Below are the code and all the weights of a small trained network. Each question names an input and a target symbol and asks about switching units off, where a switched-off unit gives its printed mean instead of its output.

import numpy as np


def w(rows, s, z=0):
    codes = np.array(rows[::2]) - 128.0
    scale = np.full(codes.shape[1], s)
    scale[-1] = z or s
    return codes * scale


def f(y):
    return np.maximum(y, 0)


def softmax(a):
    e = np.exp(a - a.max(-1, keepdims=True))
    return e / e.sum(-1, keepdims=True)


def log_softmax(a):
    a = a - a.max(-1, keepdims=True)
    return a - np.log(np.exp(a).sum(-1, keepdims=True))


def net(x, mask):
    ids = ['ΛΞΦΨβδεηπ'.index(c) for c in x.split()]
    T = len(ids)
    res = E[ids] + P[:T]
    r = res
    for j in range(3):
        rows = slice(4 * j, 4 * j + 4)
        q, k, v = (r @ M[0][rows].T for M in (Q, K, V))
        z = softmax(np.where(np.tri(T) > 0, q @ k.T / 4**0.5, -1e9)) @ v
        o = O[0][rows]
        res = res + np.where(mask[j], z, o[:, -1]) @ o[:, :-1]
    y = f(res @ A[0][:, :-1].T + A[0][:, -1])
    res = res + np.where(mask[3:7], y, B[0][:, -1]) @ B[0][:, :-1]
    return log_softmax(res[-1] @ U[:, :-1].T + U[:, -1])


Q, K, V, O, A, B = {}, {}, {}, {}, {}, {}
E = w([
[75,191,167,150],'Λ',
[100,171,186,20],'Ξ',
[6,62,114,107],'Φ',
[80,158,88,206],'Ψ',
[194,172,199,108],'β',
[158,172,96,140],'δ',
[211,131,65,145],'ε',
[152,44,164,28],'η',
[139,180,38,60],'π',
],0.011)
P = w([
[110,205,34,2],'0',
[117,186,61,35],'1',
[120,167,84,66],'2',
[122,153,102,88],'3',
[124,137,116,106],'4',
[125,124,127,120],'5',
[128,111,138,135],'6',
[128,104,151,144],'7',
[128,95,156,156],'8',
[131,86,163,162],'9',
[131,79,170,172],'10',
[130,72,178,184],'11',
[135,61,186,189],'12',
[134,58,189,196],'13',
],0.0057)
Q[0] = w([
[123,129,99,177],'head 0',
[72,156,193,103],'head 0',
[173,115,168,120],'head 0',
[163,199,156,182],'head 0',
[80,252,122,139],'head 1',
[43,152,133,222],'head 1',
[240,153,47,216],'head 1',
[196,196,204,145],'head 1',
[138,115,128,232],'head 2',
[192,212,218,152],'head 2',
[174,210,48,190],'head 2',
[7,188,107,163],'head 2',
],0.02)
K[0] = w([
[111,129,103,180],'head 0',
[70,105,207,117],'head 0',
[170,95,176,108],'head 0',
[159,170,191,202],'head 0',
[74,252,84,175],'head 1',
[38,112,134,232],'head 1',
[246,95,24,224],'head 1',
[202,235,160,183],'head 1',
[153,104,101,231],'head 2',
[224,198,217,181],'head 2',
[226,173,20,185],'head 2',
[51,254,82,176],'head 2',
],0.018)
V[0] = w([
[126,91,190,86],'head 0',
[128,134,159,102],'head 0',
[93,123,144,115],'head 0',
[40,140,188,45],'head 0',
[74,78,70,157],'head 1',
[212,98,130,2],'head 1',
[204,173,186,65],'head 1',
[126,66,76,85],'head 1',
[116,139,50,79],'head 2',
[169,72,54,45],'head 2',
[217,13,145,79],'head 2',
[63,209,90,145],'head 2',
],0.0071)
O[0] = w([
[74,80,144,96,133],'head 0',
[91,128,120,115,153],'head 0',
[127,96,149,88,148],'head 0',
[84,59,135,19,251],'head 0',
[77,59,58,82,112],'head 1',
[251,24,254,102,197],'head 1',
[218,169,243,170,165],'head 1',
[145,22,128,77,152],'head 1',
[45,99,103,171,216],'head 2',
[50,21,83,86,200],'head 2',
[154,27,105,6,88],'head 2',
[82,189,137,229,184],'head 2',
],0.0072,0.0026)
A[0] = w([
[84,88,174,198,1],'neuron 0',
[169,120,76,166,164],'neuron 1',
[194,168,131,179,83],'neuron 2',
[221,211,61,8,75],'neuron 3',
],0.016,0.0057)
B[0] = w([
[116,43,178,164,173],'neuron 0',
[148,68,85,122,223],'neuron 1',
[135,34,175,151,255],'neuron 2',
[179,250,11,145,251],'neuron 3',
],0.018,0.0046)
U = w([
[83,254,54,82,252],'Λ',
[167,15,208,157,192],'Ξ',
[110,205,240,28,126],'Φ',
[80,142,51,232,31],'Ψ',
[46,83,119,68,60],'β',
[75,201,230,193,123],'δ',
[165,98,134,34,56],'ε',
[214,183,176,170,69],'η',
[184,78,47,163,4],'π',
],0.0055,0.012)

Each question gives the input, a string of symbols that net reads in full, and the target symbol t.
The units are the heads (4 rows each of Q, K, V and O) and the neurons (one row each of A and B). Each row of codes is followed by its name. A weight is (code - 128) times the scale printed after its matrix; where a second scale follows, it is the last column's (O, A, B and U).
mask holds one flag per unit, heads first, then neurons. A switched-off unit (its flag False) gives its mean, the last column of its rows in O or B, instead of its output. The means were averaged over made-up inputs and are rounded, as every weight is.
A unit's drop is (log p(t) with every unit on - log p(t) with that unit switched off) / (log p(t) with every unit on - log p(t) with every unit switched off).
The circuit of an input: a set's keep is (log p(t) with only the set's units on - log p(t) with every unit switched off) / (log p(t) with every unit on - log p(t) with every unit switched off). Starting from all 7 units, units are removed one at a time, each time the one whose removal leaves the highest keep (on an exact tie, the one counted first), for as long as the keep stays at least 0.8.
circuit, biggest first: the units of the circuit, biggest drop first
top k neurons: the k neurons with the biggest drops, biggest first
which heads matter: for each layer, one digit per head in row order, 1 if its drop is at least 0.15 and else 0, layers parted by /
drop when u is switched off: that unit's drop, to one decimal
input π Ξ Λ Φ Φ ε δ π Φ Ξ, target Φ: circuit, biggest first -> (neuron 2; neuron 1; head 0; head 1)
input Ξ β Λ π Ξ β Λ, target δ: top 2 neurons -> (neuron 1; neuron 3)
input Ξ Ξ Φ β ε δ δ δ Λ Φ, target β: circuit, biggest first -> (head 1; head 0)
input β π η ε Ψ δ ε, target π: circuit, biggest first -> (head 0; neuron 1)
input Ψ Ψ Ξ Ξ Λ Ξ Λ Ξ η δ δ β, target Λ: which heads matter -> 001
input δ ε δ δ δ, target Ξ: which heads matter -> 110
input Φ Λ δ ε Φ Λ η Ξ Λ β, target Λ: top 3 neurons -> (neuron 3; neuron 0; neuron 1)
input δ Ψ ε β, target η: circuit, biggest first -> (head 1; neuron 3; head 2; neuron 2)
input Λ Ψ π ε ε Ψ δ β Ψ β Ψ ε Φ, target Λ: circuit, biggest first -> (neuron 2)
input π δ β β Λ Ψ Λ β π π Λ δ β Φ, target Λ: which heads matter -> 011
input β Ψ Ψ ε, target π: which heads matter -> 110
input ε π Ψ δ Φ β, target η: circuit, biggest first -> (head 2; head 1; neuron 3; neuron 2)
input π η π Ξ π Ψ Λ Λ Ψ, target Ψ: top 2 neurons -> (neuron 1; neuron 0)
input β Ξ π Φ, target β: circuit, biggest first -> (neuron 3; head 1)
input ε Φ π δ ε Λ, target δ: top 2 neurons -> (neuron 3; neuron 1)
input Φ β η Λ Λ Φ Ξ β Ξ η, target ε: top 3 neurons -> (neuron 3; neuron 2; neuron 0)
input π ε δ Φ π, target Ξ: circuit, biggest first -> (head 2; neuron 3)
input δ Ψ ε Λ Λ Λ π β π η ε η η, target ε: circuit, biggest first -> (head 2; head 1; neuron 3)
input Φ β Φ β β Λ η, target Λ: drop when neuron 1 is switched off -> 0.2
input ε π ε Φ Λ Ξ π Λ β π η, target Λ: drop when neuron 1 is switched off -> 0.1
input η β δ Φ β Λ δ, target Ξ: drop when neuron 3 is switched off -> 0.5
